Here is a tiny trained network, its code and every weight. The questions are about switching its units off for an input and a class, where a switched-off unit gives its printed mean instead of its output.

import numpy as np


def w(rows, s, z=0):
    codes = np.array(rows[::2]) - 128.0
    scale = np.full(codes.shape[1], s)
    scale[-1] = z or s
    return codes * scale


def norm(h):
    return h / np.sqrt((h * h).mean(-1, keepdims=True) + 1e-5)


def f(y):
    return np.maximum(y, 0)


def log_softmax(a):
    a = a - a.max(-1, keepdims=True)
    return a - np.log(np.exp(a).sum(-1, keepdims=True))


def net(x, mask):
    res = np.array(x, float).reshape(1, 4) / 4 @ E
    u = 0
    for l in range(2):
        y = f(norm(res) @ A[l][:, :-1].T + A[l][:, -1])
        res = res + np.where(mask[u : u + 6], y, B[l][:, -1]) @ B[l][:, :-1]
        u += 6
    return log_softmax(norm(res)[-1] @ U[:, :-1].T + U[:, -1])


A, B = {}, {}
E = w([
[42,153,103,216,45,149,64,90,231],'x0',
[155,214,35,88,151,97,134,62,143],'x1',
[161,20,4,127,155,197,127,133,164],'x2',
[83,118,87,83,81,72,198,203,157],'x3',
],0.0031)
A[0] = w([
[95,133,74,218,17,130,72,137,183,79],'0.n1',
[156,62,27,95,158,187,81,163,185,30],'0.n2',
[164,236,20,83,132,54,117,36,141,49],'0.n3',
[84,195,222,133,85,22,129,75,92,6],'0.n4',
[177,172,198,164,198,239,29,7,81,108],'0.n5',
[67,148,68,62,34,35,253,235,172,33],'0.n6',
],0.0037,0.0024)
B[0] = w([
[111,113,133,120,150,71,230,108,105,225],'0.n1',
[138,229,155,151,126,170,170,163,117,194],'0.n2',
[78,103,167,27,102,194,77,74,89,230],'0.n3',
[149,196,115,156,174,250,155,222,128,210],'0.n4',
[160,105,60,125,40,36,106,214,136,255],'0.n5',
[232,110,103,181,100,102,2,121,100,232],'0.n6',
],0.0059,0.0038)
A[1] = w([
[135,82,144,139,131,130,171,212,106,210],'1.n1',
[154,10,3,136,153,231,160,131,174,47],'1.n2',
[185,131,92,181,162,237,103,118,115,196],'1.n3',
[189,120,146,40,149,85,128,136,44,137],'1.n4',
[47,170,134,191,59,119,77,77,226,67],'1.n5',
[82,27,237,147,72,164,96,167,137,5],'1.n6',
],0.0051,0.0017)
B[1] = w([
[95,177,60,82,94,109,141,15,158,244],'1.n1',
[155,233,226,150,200,125,52,188,69,222],'1.n2',
[40,93,196,130,1,99,197,130,169,202],'1.n3',
[57,72,127,234,165,137,149,100,212,253],'1.n4',
[190,26,162,140,253,115,177,144,100,214],'1.n5',
[142,173,40,7,172,189,48,51,110,189],'1.n6',
],0.005,0.0044)
U = w([
[124,246,190,160,137,187,144,224,116,163],'0',
[202,94,85,162,87,62,36,163,115,161],'1',
[103,67,137,164,232,94,212,78,141,170],'2',
[96,150,109,15,136,182,63,46,119,138],'3',
[70,105,121,115,1,117,183,104,149,158],'4',
[145,84,143,73,96,157,175,150,156,3],'5',
],0.011,0.0041)

Each question gives the input, the list of numbers given to net, and the class t.
The units are the neurons (one row each of A and B). Each row of codes is followed by its name. A weight is (code - 128) times the scale printed after its matrix; where a second scale follows, it is the last column's (A, B and U).
mask holds one flag per neuron, layer by layer. A switched-off neuron (its flag False) gives its mean, the last column of its row in B, instead of its output. The means were averaged over made-up inputs and are rounded, as every weight is.
A unit's drop is (log p(t) with every unit on - log p(t) with that unit switched off) / (log p(t) with every unit on - log p(t) with every unit switched off).
The circuit of an input: a set's keep is (log p(t) with only the set's units on - log p(t) with every unit switched off) / (log p(t) with every unit on - log p(t) with every unit switched off). Starting from all 12 units, units are removed one at a time, each time the one whose removal leaves the highest keep (on an exact tie, the one counted first), for as long as the keep stays at least 0.8.
units of the circuit, in order: the units of the circuit, biggest drop first
unit that matters most: the unit with the biggest drop
top k neurons: the k neurons with the biggest drops, biggest first
k most important neurons of layer l: the k neurons of layer l with the biggest drops, biggest first
input [-8,6,0,3], class 2: units of the circuit, in order : [1.n4]
input [-6,-7,-7,8], class 1: top 3 neurons : [0.n6, 0.n3, 0.n2]
input [1,-6,-4,7], class 1: top 2 neurons : [0.n6, 0.n3]
input [-6,1,-5,4], class 2: 3 most important neurons of layer 1 : [1.n4, 1.n2, 1.n1]
input [6,0,3,-8], class 1: top 2 neurons : [0.n5, 1.n4]
input [1,-8,8,3], class 0: top 3 neurons : [1.n2, 0.n3, 0.n2]
input [4,0,-3,-4], class 1: top 4 neurons : [0.n5, 1.n3, 1.n4, 0.n2]
input [6,8,-7,4], class 3: top 2 neurons : [0.n3, 1.n2]
input [1,-7,-4,-6], class 3: top 3 neurons : [1.n6, 0.n6, 1.n1]
input [7,-5,7,0], class 0: 2 most important neurons of layer 1 : [1.n2, 1.n4]
input [-5,-8,8,-3], class 0: 2 most important neurons of layer 1 : [1.n2, 1.n3]
input [-6,6,8,8], class 0: top 3 neurons : [1.n2, 0.n5, 0.n2]
input [3,-4,1,-1], class 3: 3 most important neurons of layer 1 : [1.n6, 1.n4, 1.n3]
input [4,5,-2,2], class 3: unit that matters most : 0.n3
input [-6,4,0,6], class 1: top 3 neurons : [0.n6, 0.n1, 1.n5]
input [-6,6,0,0], class 2: top 3 neurons : [1.n4, 1.n6, 1.n1]
input [6,4,-5,3], class 2: 3 most important neurons of layer 0 : [0.n1, 0.n2, 0.n5]
input [6,-6,-2,1], class 2: 2 most important neurons of layer 0 : [0.n3, 0.n1]
input [7,-4,2,7], class 1: top 3 neurons : [0.n6, 1.n4, 1.n3]
input [2,-7,-7,-8], class 1: top 4 neurons : [0.n5, 0.n3, 0.n2, 1.n2]
input [-3,2,-3,-2], class 4: 4 most important neurons of layer 1 : [1.n2, 1.n5, 1.n4, 1.n6]
input [4,-6,-2,1], class 3: top 2 neurons : [1.n6, 1.n4]
input [3,6,-4,5], class 3: top 4 neurons : [0.n3, 0.n5, 1.n2, 0.n4]
input [-6,-8,7,-7], class 3: most important neuron of layer 0 : [0.n4]
input [2,-6,4,-5], class 3: 2 most important neurons of layer 0 : [0.n6, 0.n4]
input [5,0,5,0], class 0: 2 most important neurons of layer 1 : [1.n2, 1.n4]
input [8,6,-7,-1], class 2: 2 most important neurons of layer 1 : [1.n5, 1.n2]
